Below is a small trained network, with its code and all its weights. Each question gives an input and a target symbol and asks what happens when units are switched off, that is, made to give their printed mean instead of their output.

import numpy as np


def w(rows, s, z=0):
    codes = np.array(rows[::2]) - 128.0
    scale = np.full(codes.shape[1], s)
    scale[-1] = z or s
    return codes * scale


def norm(h):
    return h / np.sqrt((h * h).mean(-1, keepdims=True) + 1e-5)


def f(y):
    return y / 2 * (1 + np.tanh(0.7978845608 * (y + 0.044715 * y**3)))


def softmax(a):
    e = np.exp(a - a.max(-1, keepdims=True))
    return e / e.sum(-1, keepdims=True)


def log_softmax(a):
    a = a - a.max(-1, keepdims=True)
    return a - np.log(np.exp(a).sum(-1, keepdims=True))


def net(x, mask):
    ids = ['ΓΞΣΦδω'.index(c) for c in x.split()]
    T = len(ids)
    res = E[ids] + P[:T]
    u = 0
    for l in range(2):
        q, k, v = (norm(res) @ M[l].T for M in (Q, K, V))
        z = softmax(np.where(np.tri(T) > 0, q @ k.T / 2**0.5, -1e9)) @ v
        res = res + np.where(mask[u], z, O[l][:, -1]) @ O[l][:, :-1]
        u += 1
        y = f(norm(res) @ A[l][:, :-1].T + A[l][:, -1])
        res = res + np.where(mask[u : u + 16], y, B[l][:, -1]) @ B[l][:, :-1]
        u += 16
    return log_softmax(norm(res)[-1] @ U[:, :-1].T + U[:, -1])


Q, K, V, O, A, B = {}, {}, {}, {}, {}, {}
E = w([
[101,110,54,100,17],'Γ',
[242,178,156,163,72],'Ξ',
[18,116,107,168,134],'Σ',
[120,69,49,174,168],'Φ',
[83,8,137,37,147],'δ',
[191,156,76,42,148],'ω',
],0.016)
P = w([
[135,2,43,107,42],'0',
[145,73,107,107,72],'1',
[119,100,98,161,89],'2',
[118,111,110,172,112],'3',
[127,134,126,176,131],'4',
[137,151,145,178,151],'5',
[141,166,168,175,160],'6',
[164,183,215,178,183],'7',
[148,135,149,181,96],'8',
],0.0069)
Q[0] = w([
[63,24,83,147,77],'L0H1',
[195,123,127,254,92],'L0H1',
],0.0084)
K[0] = w([
[146,159,156,161,248],'L0H1',
[113,174,169,107,167],'L0H1',
],0.011)
V[0] = w([
[103,206,132,1,48],'L0H1',
[49,127,190,141,4],'L0H1',
],0.0047)
O[0] = w([
[100,207,1,105,194,5],'L0H1',
[50,224,72,144,139,92],'L0H1',
],0.0091,0.0026)
A[0] = w([
[112,123,106,121,107,28],'L0N1',
[45,112,124,156,132,4],'L0N2',
[28,104,109,39,143,86],'L0N3',
[249,118,109,64,167,42],'L0N4',
[117,149,118,52,95,22],'L0N5',
[141,149,114,12,93,6],'L0N6',
[91,169,147,107,205,134],'L0N7',
[37,172,69,177,182,63],'L0N8',
[124,126,163,24,69,151],'L0N9',
[129,123,176,188,67,40],'L0N10',
[109,85,144,102,164,30],'L0N11',
[81,125,203,132,41,88],'L0N12',
[68,78,91,84,152,102],'L0N13',
[59,121,112,81,192,80],'L0N14',
[53,164,89,93,107,44],'L0N15',
[63,44,91,72,114,232],'L0N16',
],0.011,0.0023)
B[0] = w([
[133,153,114,107,148,129],'L0N1',
[89,121,148,143,141,152],'L0N2',
[128,200,140,185,178,163],'L0N3',
[85,37,136,197,115,171],'L0N4',
[145,139,48,128,139,138],'L0N5',
[142,107,1,128,125,157],'L0N6',
[121,115,80,221,79,125],'L0N7',
[162,152,184,57,65,151],'L0N8',
[175,163,79,115,146,174],'L0N9',
[71,150,146,106,123,177],'L0N10',
[148,138,143,161,153,139],'L0N11',
[91,169,116,52,140,181],'L0N12',
[129,193,161,128,135,168],'L0N13',
[167,186,106,187,179,136],'L0N14',
[161,162,96,180,164,147],'L0N15',
[162,207,170,119,200,255],'L0N16',
],0.0079,0.0077)
Q[1] = w([
[220,166,134,195,38],'L1H1',
[156,254,80,9,89],'L1H1',
],0.0079)
K[1] = w([
[231,21,146,189,159],'L1H1',
[201,205,54,251,139],'L1H1',
],0.011)
V[1] = w([
[52,55,177,52,192],'L1H1',
[138,72,207,2,111],'L1H1',
],0.0056)
O[1] = w([
[120,145,149,1,243,9],'L1H1',
[167,233,113,190,147,31],'L1H1',
],0.012,0.0014)
A[1] = w([
[175,104,52,205,146,50],'L1N1',
[66,95,1,177,110,127],'L1N2',
[6,133,182,82,139,169],'L1N3',
[191,70,247,193,144,186],'L1N4',
[111,149,111,132,214,57],'L1N5',
[60,73,167,200,118,99],'L1N6',
[150,178,158,144,65,69],'L1N7',
[75,231,195,168,104,80],'L1N8',
[96,19,50,130,103,104],'L1N9',
[200,161,204,122,113,161],'L1N10',
[70,37,145,122,155,198],'L1N11',
[64,135,182,240,200,140],'L1N12',
[59,113,108,132,219,158],'L1N13',
[150,200,66,72,74,2],'L1N14',
[103,99,28,18,175,173],'L1N15',
[33,33,197,66,56,166],'L1N16',
],0.011,0.0049)
B[1] = w([
[148,46,126,30,72,168],'L1N1',
[127,110,235,69,156,198],'L1N2',
[116,74,178,66,53,165],'L1N3',
[136,164,149,77,145,254],'L1N4',
[105,159,115,254,127,146],'L1N5',
[191,173,129,74,73,150],'L1N6',
[120,91,154,172,170,152],'L1N7',
[92,21,149,74,135,176],'L1N8',
[138,87,181,214,209,181],'L1N9',
[128,103,186,54,155,182],'L1N10',
[104,147,213,123,137,179],'L1N11',
[117,105,38,118,52,207],'L1N12',
[112,80,138,179,63,175],'L1N13',
[124,154,102,42,118,157],'L1N14',
[63,68,124,118,64,172],'L1N15',
[162,148,141,58,194,166],'L1N16',
],0.0084,0.0093)
U = w([
[161,177,2,64,121,154],'Γ',
[184,151,144,198,78,105],'Ξ',
[2,144,148,165,129,87],'Σ',
[169,155,180,87,221,101],'Φ',
[105,186,57,171,187,255],'δ',
[146,38,55,129,194,41],'ω',
],0.012,0.0063)

Each question gives the input, a string of symbols that net reads in full, and the target symbol t.
The units are the heads (2 rows each of Q, K, V and O) and the neurons (one row each of A and B). Each row of codes is followed by its name. A weight is (code - 128) times the scale printed after its matrix; where a second scale follows, it is the last column's (O, A, B and U).
mask holds one flag per unit, layer by layer, with each layer's heads first. A switched-off unit (its flag False) gives its mean, the last column of its rows in O or B, instead of its output. The means were averaged over made-up inputs and are rounded, as every weight is.
A unit's drop is (log p(t) with every unit on - log p(t) with that unit switched off) / (log p(t) with every unit on - log p(t) with every unit switched off).
The circuit of an input: a set's keep is (log p(t) with only the set's units on - log p(t) with every unit switched off) / (log p(t) with every unit on - log p(t) with every unit switched off). Starting from the 12 units with the biggest drops (on a tie, the unit counted first), units are removed one at a time, each time the one whose removal leaves the highest keep (on an exact tie, the one counted first), for as long as the keep stays at least 0.8.
units of the circuit, in order: the units of the circuit, biggest drop first
unit that matters most: the unit with the biggest drop
k most important neurons: the k neurons with the biggest drops, biggest first
k most important neurons of layer l: the k neurons of layer l with the biggest drops, biggest first
drop of u: that unit's drop, to one decimal
input Σ ω Φ, target Φ: 2 most important neurons : L0N3, L0N15
input Γ Ξ Ξ Γ, target Ξ: units of the circuit, in order : L1H1
input Γ Ξ Ξ ω δ, target δ: 3 most important neurons of layer 0 : L0N16, L0N3, L0N13
input Γ ω Γ, target ω: units of the circuit, in order : L0H1, L1N9, L0N12
input Γ Φ Φ ω Σ Γ, target Φ: units of the circuit, in order : L1H1, L1N16
input Γ Φ ω Γ Ξ ω Ξ Φ, target ω: 2 most important neurons of layer 1 : L1N1, L1N12
input Φ Φ Φ Σ δ Γ Φ, target Σ: 3 most important neurons : L0N16, L0N9, L0N8
input Γ Φ Γ δ Ξ Φ Φ Σ Φ, target Σ: 3 most important neurons of layer 0 : L0N9, L0N16, L0N3
input Φ Ξ Φ δ Ξ ω Γ ω Γ, target ω: 2 most important neurons of layer 0 : L0N7, L0N14
input δ Φ Ξ δ Φ Γ Γ Γ, target Γ: 2 most important neurons of layer 0 : L0N9, L0N4
input Σ Ξ Φ Γ δ Φ, target Γ: 4 most important neurons : L0N16, L1N12, L0N3, L0N12
input ω Φ Φ Σ Φ Γ Φ, target Γ: 2 most important neurons : L1N12, L0N16
input Φ Σ Φ ω, target ω: 3 most important neurons : L0N4, L0N6, L0N9
input Φ Φ Γ Φ Ξ Σ δ Φ, target Ξ: 3 most important neurons : L1N13, L0N16, L1N5
input δ Ξ ω Γ Ξ Γ Γ δ, target δ: unit that matters most : L0H1
input Φ Γ Γ Ξ Ξ Γ, target Ξ: 2 most important neurons of layer 0 : L0N16, L0N15
input Σ Φ Ξ ω Φ Ξ Φ, target Ξ: drop of L0H1 : 0.4
input Φ Φ δ Σ Φ δ δ Γ Φ, target δ: drop of L0H1 : 1.2
input Ξ Φ Ξ δ δ Γ Σ Ξ ω, target ω: drop of L0N4 : 0.2
input δ Ξ Φ δ ω Σ ω Γ, target Γ: most important neuron of layer 1 : L1N14
